In the rows, 128 means zero.
Each row of numbers stands for one node and depends on some of the facts below. Use the named rows to name the rest.

Known rows:
[144 117 152 141 149 200 182 159 178  55 108 122 126  61 125 176 134 138
 166 124  82 113 199 183 151  84]: (1161)
[129 136 130 115 142 134 174  99 146  75  68  90 119 159 145 153 140 157
 163 132 147 105 175 164 140  98]: (1285)
[158 157 123 139 112 140 138  95 159 100  94 116 135 107 130 154 113 148
 142 134 112 112 179 185 167 102]: (926)
[164 163 131 122 112 138 133 109 164 104  93  96 139 101 125 162  94 149
 149 140 107 118 170 180 164 103]: (455)
[154 158 118 139 111 145 135 107 155 110  92 120 128 118 137 161 118 147
 126 131 117 109 185 181 153  99]: (850)
[137 136 119 116 133 139 179 108 138  84  69  89 114 163 171 161 138 155
 146 129 153 106 181 162 123  94]: (210)
[152 161 140 135 109 147 147 119 152  93 108  94 137 105 165 163  92 151
 147 136 117 109 170 168 159  96]: (961)
[165 157 120 139 111 141 137  98 172  93  84 104 128 101 108 149 111 149
 160 136 114 114 177 178 174 117]: (1026)
[178 160 136 150 114 139 159 119 183  27  75  96 108 119  82 162 119 147
 185 144 119 120 171 145 213 122]: (1201)
[177 155 108 168  98 143 141 124 181  68  71 134  95 150  86 151 130 139
 138 131 141 103 213 175 156 115]: (641)
[158 163 136 142 112 147 150 107 152  98  96 102 148  97 128 147  96 148
 141 137 136 113 181 185 153  92]: (378)
[138 143 151 137 137 165 167 158 149  69 123 139 115 126 105 171 132 140
 126 135 109 111 183 176 137  88]: (485)
[114 168 145 105 120 163 145 121 151 122  73 119 118 107 112 165 125 147
 109 145 116 101 201 179 122  99]: (760)
[148 153 153 151 124 136 176 104 147  69  95  90 144 121 184 153  91 154
 168 129 143 113 166 168 150  90]: (1176)
[161 160 124 132 112 138 133 113 160 108  89  99 132 100 123 166  97 149
 148 139 115 117 177 175 159 102]: (431)
[131 169 178 149 121 125 148  93 178  57  98 135 163  85 104 131  99 147
 173 137 134 103 192 211 171 113]: (260)
[143 141 137 156 135 147 151 124 166  61 106 177 129 130  92 158 146 139
 125 129 130 105 203 207 143  88]: (196)
[133 128 110 113 134 136 149  99 137 115  78 102 112 145 130 143 137 152
 145 128 143 106 190 187 111 108]: (240)
[137 140 142 103 126 139 158 122 162  84  91  79 118 129  96 154 121 153
 158 142 129 109 177 167 146 116]: (988)
[153 142 150 139 128 135 159 128 160  87 118 102 144  80 122 142  83 147
 177 134 122 124 166 196 146 106]: (444)

Facts:
(1009) (ρ (142)) (α popli)
(102) (ρ (19) (142)) (α plina)
(1026) (ρ (142)) (α lenodes)
(1029) (ρ (1181) (48)) (α brinus)
(1041) (ρ (1200) (260) (242)) (α popli)
(1059) (ρ (1026)) (α vagul)
(1069) (ρ (778)) (α lenodes)
(1098) (ρ (142)) (α nafli)
(1125) (ρ (505) (48) (409)) (α plina)
(1133) (ρ (260) (644)) (α liklover)
(1137) (ρ (1009) (949)) (α vagul)
(115) (ρ (655) (980)) (α liklover)
(1157) (ρ (60)) (α lenodes)
(1161) (α brinus)
(1172) (ρ (1009)) (α popli)
(1176) (ρ (1200)) (α vagul)
(118) (α popli)
(1181) (α liklover)
(1188) (ρ (1125)) (α lenodes)
(119) (ρ (988) (426) (596)) (α vagul)
(120) (ρ (142)) (α vagul)
(1200) (α brinus)
(1201) (α vagul)
(1232) (ρ (988) (642)) (α brinus)
(124) (α lenodes)
(1247) (ρ (513)) (α vagul)
(1256) (ρ (655)) (α nafli)
(1285) (ρ (409)) (α vagul)
(1300) (ρ (1161) (221)) (α lenodes)
(1310) (ρ (242)) (α nafli)
(142) (α plina)
(149) (α plina)
(160) (ρ (142)) (α nafli)
(168) (ρ (378)) (α plina)
(17) (ρ (142) (1201) (307)) (α lenodes)
(19) (ρ (142) (1200)) (α popli)
(196) (α nafli)
(2) (ρ (409)) (α liklover)
(206) (ρ (142)) (α popli)
(210) (ρ (911)) (α vagul)
(212) (ρ (691) (644)) (α vagul)
(221) (α lenodes)
(240) (ρ (409)) (α lenodes)
(242) (ρ (19) (142) (961)) (α liklover)
(243) (ρ (1200) (160)) (α vagul)
(249) (ρ (142)) (α lenodes)
(252) (α nafli)
(253) (ρ (256)) (α popli)
(256) (α liklover)
(26) (ρ (1201)) (α brinus)
(260) (α nafli)
(265) (α nafli)
(288) (ρ (142)) (α lenodes)
(302) (ρ (788)) (α vagul)
(307) (α lenodes)
(31) (α lenodes)
(328) (ρ (256) (243)) (α lenodes)
(335) (ρ (431)) (α brinus)
(352) (ρ (31) (911) (513)) (α popli)
(369) (ρ (142)) (α popli)
(376) (ρ (19) (1200) (409)) (α lenodes)
(378) (ρ (242)) (α liklover)
(39) (ρ (1200) (513)) (α lenodes)
(409) (α popli)
(423) (ρ (60)) (α nafli)
(424) (ρ (118)) (α liklover)
(426) (ρ (19)) (α vagul)
(428) (α liklover)
(431) (ρ (142)) (α plina)
(444) (α plina)
(455) (ρ (142)) (α plina)
(457) (α plina)
(467) (ρ (19) (142)) (α brinus)
(48) (ρ (142)) (α vagul)
(485) (α brinus)
(489) (ρ (142) (1200)) (α vagul)
(496) (α vagul)
(497) (ρ (1285)) (α brinus)
(505) (ρ (1200)) (α nafli)
(506) (ρ (48)) (α brinus)
(513) (ρ (142)) (α brinus)
(532) (ρ (142) (243) (455)) (α liklover)
(593) (ρ (160) (252)) (α lenodes)
(596) (ρ (1201) (1026)) (α brinus)
(60) (α lenodes)
(633) (ρ (1201) (90)) (α plina)
(641) (ρ (26)) (α nafli)
(642) (ρ (691) (409)) (α nafli)
(644) (α lenodes)
(65) (ρ (758)) (α liklover)
(655) (α popli)
(663) (ρ (142) (160)) (α vagul)
(670) (ρ (142) (118)) (α brinus)
(679) (ρ (985)) (α vagul)
(691) (ρ (142) (409)) (α brinus)
(709) (ρ (457)) (α popli)
(724) (ρ (593)) (α brinus)
(758) (α liklover)
(760) (ρ (1029) (265)) (α plina)
(761) (ρ (1176) (444)) (α brinus)
(766) (ρ (1247)) (α brinus)
(777) (ρ (142) (1176) (376)) (α vagul)
(778) (ρ (19) (1200)) (α vagul)
(779) (ρ (1200)) (α brinus)
(781) (ρ (118)) (α plina)
(788) (ρ (142) (376)) (α plina)
(8) (ρ (142)) (α nafli)
(843) (α popli)
(850) (ρ (926)) (α lenodes)
(889) (ρ (19) (444)) (α nafli)
(891) (ρ (1181) (212)) (α brinus)
(90) (ρ (142)) (α lenodes)
(911) (ρ (971) (409)) (α nafli)
(914) (ρ (663) (260) (102)) (α popli)
(926) (ρ (455)) (α lenodes)
(933) (ρ (644)) (α brinus)
(949) (α lenodes)
(961) (ρ (160)) (α brinus)
(971) (ρ (376)) (α plina)
(980) (ρ (142) (90)) (α nafli)
(985) (α vagul)
(988) (ρ (691)) (α brinus)

Which node is each row?
No name comes twice in this set of rows, the named rows included.
[156 147 125 164 107 132 150 103 152 107  99 128 137 134 177 144 102 147
 131 118 159 103 202 195 133  92]	(889)
[156 162 131 151 111 148 139  93 154 105 103 128 142  95 148 156 102 148
 135 131 114 111 182 188 157  97]	(593)
[148 146 140 148 136 165 162 140 149  73 107 145 126 111  82 157 134 139
 122 138 126 114 188 193 141  80]	(428)
[154 133 125 119 137 133 145  92 156  89  92 109 133 123 105 148 122 152
 168 130 123 116 170 195 156 108]	(31)
[156 144 170 125 132 121 162 115 164  55 125  89 159  85 126 140  73 153
 206 139 117 122 150 187 171 113]	(1200)
[139 147 134 148 120 122 148  92 162  91  94 119 151 128 152 138 108 150
 160 123 152 105 190 199 143 100]	(505)
[173 157 105 144 100 158 146 141 159 108  74  97  93 126 114 165 108 144
 128 138 128 111 194 156 136 109]	(633)
[146 139 150 144 147 161 159 158 161  69 129 152 118 101  68 164 132 139
 134 137  99 120 179 197 145  89]	(457)
[140 166 146 120 124 134 150  85 163  66  64  99 140 125 139 162 117 155
 161 140 120 104 171 161 183 101]	(48)
[100 165 161 104 119 164 159 120 150 106  85 102 116 127 121 154 125 151
 118 146 125  90 199 164 117 106]	(891)
[147 145 132 147 135 178 168 150 150  78 118 151 118 125  82 165 140 137
 107 135 126 114 202 198 121  76]	(65)
[138 148 139 159 137 171 178 148 145  60 104 148 111 130 138 179 143 141
 110 128 121 107 188 164 132  72]	(679)
[122 164 161 126 128 132 136  90 177  67  76 150 145 108  78 147 138 147
 146 140 117  96 196 204 181 106]	(265)
[164 154 152 152 129 143 158 117 158  67 121 121 164  86 103 148  92 144
 157 137 123 122 170 201 158  87]	(256)
[167 160 101 135 106 160 143 120 153 101  83 110 125 123 123 166 116 144
 115 139 128 109 195 176 141  87]	(115)

Now the same nodes, written a new way:
Some rows with their names:
[115 138 100 108 179 135 179  86 142 110 148  93 120 161 128 149 156 175
 126 158 118  94 101 108 140 135]: (778)
[126 126 123 126 181 141 204 120 132 116 117 136  80 142 120 151 137 136
 112 132 127  70  83 126 129 128]: (19)
[122 135 117 103 173 140 204  98 137 109 135 124 111 142 130 150 144 143
 116 158 129  93  84 119 131 120]: (426)
[125 159 128 108 155 141 177 102 139 109 126 142 123 112 126 159 150 112
 131 203 134 151 107 129 112  92]: (119)
[ 96 135 115 117 175 137 157 101 133 112 108 115 103 149 120 150 159 126
 133 174 126 108 106 135 116 118]: (971)
[ 92 131 117 108 174 133 138 105 143 107 111  86 122 150 129 145 149 137
 140 199 132  99 109 122 121 116]: (1285)
[122 132 114 120 165 122  94  94 141 120 171 116 136 134 111 160 149 165
 135 192 128 121 136  99 111 100]: (8)
[107 135 111 131 180 137 131 109 139 120 131  89 116 139 114 151 146 135
 144 185 130 107 117 117 111 108]: (505)
[128 149 124 126 158 120  83  97 137 121 118 111 106 134 121 154 138 131
 132 208 137 121 131 134 115  99]: (1256)
[131 123 129 144 165 123  98 128 131 124  93 172  91 135 125 150 128 131
 131 199 140  90 116 139 110  95]: (655)
[132 149 134 113 155 120 141 108 138 116 107 160 115 118 132 162 132 129
 116 213 137  96 115 127 115  90]: (26)
[105 118 114 121 179 121 140 102 134 116 121 116 114 150 124 148 150 169
 135 175 123  74 128 114 122 117]: (513)
[131 142 107 119 173 133 184  83 140 118 168  64 108 158 121 149 141 160
 122 149 125  99 100 114 138 132]: (1310)
[ 95 146 121 106 172 137 150 111 139 109 125  65 120 130 123 153 161 128
 144 182 131 117 113 134 112 112]: (2)
[121 128 113 115 165 128 119  96 139 118 167 105 137 140 113 156 147 165
 130 172 130 113 130 111 117 109]: (1098)
[132 148 115 111 165 129 137 102 135 114 156 101 120 127 114 155 153 157
 142 166 131 134 132 130 121 116]: (532)
[116 144 109 132 167 116  59  98 150 119 100  91 114 142 130 147 134 164
 149 238 131 111 135 125 124  98]: (485)
[131 143 106 125 172 123 112  97 146 119 148  94 125 141 124 153 139 183
 142 200 128 120 133 119 129 113]: (724)
[127 123 117 114 172 125 112 117 139 117 118 141  98 143 119 144 138 156
 122 168 132 116 124 140 125 110]: (926)
[118 146 106 128 172 115  78  91 145 116  92 109  94 176 135 136 128 145
 128 205 132  89 109 140 128 116]: (457)

Rows to name:
No name comes twice in this set of rows, the named rows included.
[ 98 113 123 125 178 124 116 112 137 118  76 149 104 142 126 145 154 135
 143 190 128 104 125 142 111 104]	(31)
[ 86 136 112 108 174 130 158  88 140 107 116  70 124 149 127 147 168 149
 137 197 126 111 125 126 123 122]	(210)
[122 122 120 108 162 121 112 113 143 115 112 176 119 158 140 152 125 154
 111 197 133  59  96 101 111  99]	(1201)
[122 116 121 148 169 114  50 132 135 123 105 161 100 132 118 150 128 152
 146 208 135  89 133 127 100  90]	(118)
[115  85 109 129 181 124  95 134 139 118 118 187  98 175 125 141 118 170
 109 145 129  21  91  99 104 115]	(142)
[108 124 114 112 172 134  55 143 153 105 129  72 120 139 128 142 114 158
 148 185 143  81 106 126 110 107]	(1181)
[122 138 114 139 183 135 168 112 133 121  96 148  82 159 123 148 131 127
 124 161 125  81  83 130 121 119]	(444)
[ 90 113 118 145 182 134 100 137 143 119  82 120 109 138 126 149 134 134
 156 218 132  64 108 112  98  95]	(409)
[ 93 136 123 132 177 132 140 106 136 116 103  84 117 150 118 149 158 116
 143 191 133 104 119 130 110 109]	(911)
[126 141 108 122 175 129 128  84 146 119 138 114 106 133 117 144 151 163
 142 176 122 142 124 138 131 120]	(328)

The same nodes again, as new rows of numbers:
Some rows with their names:
[158 112 138 141 124 164 153 130 172 148 152 131 142 128 152 133 124  72
 159  97 119 162 140 163 137 117 134 136 130 126 141 136 181 177 110 108
 113 102 112 133 126  89 108 142]: (17)
[ 83 188 153  94 133  99 128 131 124 168 170 177  91 112 163 140 135 152
 133 201 178 127 105 110 142  77 150  94 123  83  68 126 118 114 134 188
 170 125 163 132 146 199 167 105]: (644)
[140 121 143 122 111 155 138 117 117 139 144  88 131 179 116 102 168 118
 146 116 121 130 129  87 118 139 147 143 134 111 146 151 126 128 168 128
 142  90 132 107 134 125 116 110]: (1029)
[146 121 146 121 112 141 134 111  96 130 147  94 133 179 107 108 168 124
 130 122 110 124 124  99 108 136 147 135 137 105 144 143 106 129 168 129
 154 101 126 102 134 142 119  94]: (1232)
[117 120 137 127 113 129 161 115 114 137 146  96 127 154 103 116 158 124
 140 121 113 138 125 107 124 124 138 145 131 120 144 135 126 125 153 109
 110  98 116 118 139 113 134 105]: (709)
[107  64 131 130 164 147 161 119  96 140 132 140 109  87 139 193 149 113
 175 186  80  76 154 156 135 147 168 135 154 135 198 107 187 116 201 140
  76  65 136  85 108 105  71 124]: (593)
[128  85 143 126 110 156 159 125 131 108 155 103 128 135 125 121 137 117
 142 120 127 136 135 144 117 149 153 154 158 134 163 122 158 150 148 139
 131  92 118 107 108 112 144 111]: (210)
[122  81 158 125 171  82 135 116 177 118 137  44 130 142  95 101 169 165
  49 164 108 217 103 116 110 112 144 198 118 141 173  85 154 135 171 124
 149  81  83 160 139 129  54 124]: (505)
[199 109 135 141 154 160 158 102 147 149 162 168 157 118 169 162 114  57
 128 113 104 152 139 192 142 106 112 121 120 121 125 124 158 194 100 102
 129 114 107 134 138 108  72 141]: (288)
[119 106 151 112 115 135 163 132 134 135 152 115 133 129 130 120 144 113
 161 127 114 134 130 140 123 131 153 140 144 122 153 136 155 140 158 135
 133  90 119 111 122 126 128 119]: (1157)
[192  72 104 160 203 172 158  74 105 162 136 167 133  91 162 222 134  61
 109 163  80 102 146 197 162 110  97 128 109 118 160  89 167 166 133  92
  54  83 109 120 148  85  12 131]: (160)
[ 88 198 125 140 135 131  81 137 127 168 130 144  63 143 136 127 136 143
 118 176 169 137 114  84 119  87 148 100 116  98  86 112 118 112 131 170
 110 126 166 141 124 148 158 107]: (485)
[ 73 182 136 120 136 111 107 149 149 170 148 168  77 103 154 144 120 141
 144 188 176 138 118 125 133  77 158  96 125 100  87 110 147 121 123 180
 120 124 159 142 121 156 170 114]: (221)
[ 74 178 137 122 136 112 110 149 145 168 149 170  75 102 152 144 119 139
 145 182 170 142 121 126 133  78 158  99 125 102  92 113 145 126 123 178
 125 124 156 141 122 158 163 113]: (124)
[135 131 114 138  97 176 136 139 146 131 125  69 132 164 120  74 146 105
 155 106 128 150 140 102 111 137 159 163 151 139 149 158 167 145 137 120
 107  76 125 124 109  81 150 137]: (633)
[ 52 196  86 132 132  74 143 126 120 155 161 154  83 103 150 163 129 156
 151 196 172 153 112  78 155 100 172  89 149 119  60 129 121 105 116 137
  98 132 160 158 123 141 197 124]: (256)
[ 83 202 122 138 134 131  78 138 124 172 126 147  61 139 135 130 132 144
 119 181 174 135 113  80 119  83 148  94 116 100  84 114 117 109 131 175
 108 128 167 140 126 153 160 104]: (1161)
[ 69 194 122 133 128 109 109 130 130 171 142 143  69 127 127 133 133 153
 129 180 173 143 113  85 136  75 144 106 110  99  78 117 121 105 120 155
 100 125 156 147 141 140 182 105]: (655)
[200 107 123 144 152 159 160  91 140 153 158 146 153 133 151 157 128  65
  97 101 108 153 125 181 149  96  86 133 101 107 124 117 137 187  95  89
 105 109  92 140 161  98  78 124]: (1098)
[141 116 138 133 115 155 128 118 118 136 138  89 127 175 111 108 161 112
 140 112 117 133 132  99 113 135 148 143 133 115 151 143 130 134 160 125
 129  97 128 111 129 118 113 108]: (506)

Name these rows:
No name comes twice in this set of rows, the named rows included.
[130  94 145 118 112 159 162 120 134 112 154 109 130 132 134 115 134 110
 133 120 130 143 130 145 121 145 143 153 147 138 154 123 153 149 149 139
 131  87 118 113 112 120 139 118]	(302)
[188 212  85 174 183 171  88  94 137 183 142 207 111 112 196 171  94  70
  74 185 162 149 124 163 142  50 103  76 102 110  38 106 128 183  47 132
 108 142 151 170 141 125 103 149]	(142)
[118  93 151 116 130 132 162 130 137 134 150 115 132 122 132 132 147 118
 160 141 109 132 134 138 126 131 158 148 144 125 164 130 164 137 167 135
 132  87 122 109 125 127 109 124]	(328)
[219 124 127 158 155 182 130  86 139 157 149 133 158 163 161 142 139  62
 105 100 112 161 133 134 139 110 103 130 110 115 118 135 137 182 108  90
 137 113 116 139 153 104  49 142]	(513)
[127  82 164 119 166 106 144 113 183  99 142  60 133 129 124  94 152 158
  48 173 119 222 109 125 107 132 157 204 139 167 166  77 168 145 176 145
 174  80  98 154 113 138  55 147]	(1176)
[179  93 142 136 169 146 151  93 157 116 153 122 150 124 158 133 127 100
  63 144 117 194 117 168 126 119 119 161 128 154 136  87 157 181 128 124
 152 103 100 150 125 123  54 150]	(489)
[126 123 129 148  77 190 123 159 178 145 120  54 119 189 110  69 148  95
 180  52 135 174 141  81 116 141 155 160 133 131 164 164 179 142 138 110
  87  78 123 125 114  57 149 134]	(596)
[127 116 109 159 104 153 122 137 119 106 115  72 126 153  80  94 147 112
 141 115 100 145 140 140  77 139 162 152 162 148 169 125 150 158 141 119
  94  95 110 118  85  82 150 111]	(971)
[120  90 112 144 162 163 133 103  59 139 107 128  96 120 116 174 159 108
 141 182  67  71 146 127 114 151 145 130 139 139 189 104 146 106 214 132
  53  69 139  83 106 106  52 112]	(961)
[112 146 149 106  81 131 198 126  86  79 124 134 118 126  95  55 120 102
  76  92  86 163  92 192  65 150  80 140 137 172 133  88  90 164 166 135
  88 101  90 117  74 144 150 108]	(426)
[129 103 149 104  98 152 178 122 123 111 159 109 137 141 132 100 138 114
 130 111 128 142 122 139 120 149 137 156 148 134 144 129 144 147 156 143
 143  85 113 108 113 132 144 116]	(119)
[166 118 162 103 112 120 147  89  71 124 176 103 157 193 108 111 182 135
 122 133 112 109 116  94 111 134 146 125 139  80 126 157  70 129 170 136
 216 117 129  92 153 187 118  74]	(988)
[123  91 151 122 115 132 157 134 135 129 154 109 136 133 123 128 148 116
 163 120 112 138 136 144 119 130 162 141 148 119 164 134 162 147 152 131
 138  96 115 110 121 119 125 113]	(1188)
[199 109 131 150 141 176 155 114 177 156 160 154 163 127 173 149 111  47
 142  85 114 167 142 184 150 106 113 127 121 122 128 134 177 199  87  91
 118 110 104 139 140  86  78 153]	(1026)
[111  87 148 162 128  75 124 147 137  78 127  86 123 129  51 106 133 126
  97 120  75 199 117 206  47 124 155 151 156 156 195  66 140 181 140 122
 113 138  72 141  76 111 116  95]	(376)

